Below is a small trained network, with its code and all its weights. Each question gives an input and a class and asks what happens when units are switched off, that is, made to give their printed mean instead of their output.

import numpy as np


def w(rows, s, z=0):
    codes = np.array(rows[::2]) - 128.0
    scale = np.full(codes.shape[1], s)
    scale[-1] = z or s
    return codes * scale


def f(y):
    return y / 2 * (1 + np.tanh(0.7978845608 * (y + 0.044715 * y**3)))


def log_softmax(a):
    a = a - a.max(-1, keepdims=True)
    return a - np.log(np.exp(a).sum(-1, keepdims=True))


def net(x, mask):
    res = np.array(x, float).reshape(1, 8) / 4 @ E
    y = f(res @ A[0][:, :-1].T + A[0][:, -1])
    res = res + np.where(mask, y, B[0][:, -1]) @ B[0][:, :-1]
    return log_softmax(res[-1] @ U[:, :-1].T + U[:, -1])


A, B = {}, {}
E = w([
[126,230,217,136,50],'x0',
[30,152,80,153,123],'x1',
[132,199,118,112,214],'x2',
[127,127,129,127,127],'x3',
[159,166,117,255,122],'x4',
[172,180,41,97,75],'x5',
[128,127,127,126,130],'x6',
[129,129,130,130,128],'x7',
],0.0058)
A[0] = w([
[230,117,188,96,141,3],'neuron 1',
[71,82,213,138,165,55],'neuron 2',
[83,107,211,167,164,84],'neuron 3',
[102,200,207,117,77,4],'neuron 4',
[122,59,134,123,45,45],'neuron 5',
[117,68,138,141,38,64],'neuron 6',
[89,109,159,4,118,24],'neuron 7',
[2,157,95,136,110,49],'neuron 8',
[136,210,138,91,210,108],'neuron 9',
[156,168,55,88,64,15],'neuron 10',
],0.0098,0.003)
B[0] = w([
[205,63,186,104,106,194],'neuron 1',
[161,189,69,53,140,242],'neuron 2',
[166,202,85,102,93,231],'neuron 3',
[103,39,28,136,171,231],'neuron 4',
[82,141,191,101,202,194],'neuron 5',
[81,172,188,135,200,206],'neuron 6',
[143,148,95,251,98,254],'neuron 7',
[242,53,226,112,112,205],'neuron 8',
[63,146,210,128,171,205],'neuron 9',
[171,219,83,49,145,192],'neuron 10',
],0.022,0.0025)
U = w([
[174,207,83,49,113,65],'0',
[212,49,198,100,99,84],'1',
[97,22,25,114,209,125],'2',
[46,161,203,126,175,60],'3',
[118,135,133,136,100,253],'4',
[152,173,111,254,82,106],'5',
[113,130,127,110,101,220],'6',
],0.0098,0.0064)

Each question gives the input, the list of numbers given to net, and the class t.
The units are the neurons (one row each of A and B). Each row of codes is followed by its name. A weight is (code - 128) times the scale printed after its matrix; where a second scale follows, it is the last column's (A, B and U).
mask holds one flag per neuron, in row order. A switched-off neuron (its flag False) gives its mean, the last column of its row in B, instead of its output. The means were averaged over made-up inputs and are rounded, as every weight is.
A unit's drop is (log p(t) with every unit on - log p(t) with that unit switched off) / (log p(t) with every unit on - log p(t) with every unit switched off).
The circuit of an input: a set's keep is (log p(t) with only the set's units on - log p(t) with every unit switched off) / (log p(t) with every unit on - log p(t) with every unit switched off). Starting from all 10 units, units are removed one at a time, each time the one whose removal leaves the highest keep (on an exact tie, the one counted first), for as long as the keep stays at least 0.8.
units of the circuit, in order: the units of the circuit, biggest drop first
top k neurons: the k neurons with the biggest drops, biggest first
drop when u is switched off: that unit's drop, to one decimal
input [-3,1,1,7,-2,-4,0,-1], class 0: top 2 neurons -> (neuron 4; neuron 2)
input [-4,3,8,1,-2,4,7,-4], class 3: units of the circuit, in order -> (neuron 9)
input [5,5,2,2,-3,-5,-2,5], class 0: top 2 neurons -> (neuron 3; neuron 2)
input [5,7,1,-1,-8,7,-6,-8], class 5: top 2 neurons -> (neuron 7; neuron 2)
input [-6,-3,-7,7,-4,-5,2,3], class 3: top 2 neurons -> (neuron 5; neuron 6)
input [2,-2,-7,4,1,-1,3,-6], class 3: units of the circuit, in order -> (neuron 6; neuron 5)
input [-7,-8,-1,6,-5,5,-3,-3], class 1: top 3 neurons -> (neuron 1; neuron 4; neuron 2)
input [1,3,0,0,-5,-7,-2,-7], class 0: top 2 neurons -> (neuron 2; neuron 3)
input [-4,4,5,-7,5,-6,-1,1], class 0: units of the circuit, in order -> (neuron 3; neuron 2)
input [0,-7,4,-3,5,-7,4,6], class 0: top 2 neurons -> (neuron 3; neuron 2)
input [8,-6,-1,-7,3,-2,6,-8], class 2: top 2 neurons -> (neuron 4; neuron 8)
input [-7,7,3,-8,-8,6,-8,-6], class 4: units of the circuit, in order -> (neuron 7; neuron 4)
input [6,4,4,-1,6,-6,0,5], class 0: top 2 neurons -> (neuron 3; neuron 7)
input [4,4,0,2,0,2,-3,0], class 1: top 3 neurons -> (neuron 8; neuron 7; neuron 2)
input [4,6,-8,-5,-6,4,-7,-5], class 3: units of the circuit, in order -> (neuron 6)
input [3,8,5,8,-7,-7,-5,0], class 1: top 2 neurons -> (neuron 8; neuron 10)
input [-8,-6,3,-7,8,-8,5,2], class 0: units of the circuit, in order -> (neuron 3; neuron 2)
input [-2,4,7,-6,1,1,-1,-4], class 3: drop when neuron 4 is switched off -> 0.1
input [-6,-3,8,-5,-5,6,5,2], class 3: drop when neuron 2 is switched off -> 0.1
input [-1,-5,-5,5,-7,-1,5,4], class 5: units of the circuit, in order -> (neuron 7)
input [8,-8,-2,-1,7,6,3,7], class 1: drop when neuron 7 is switched off -> 0.1
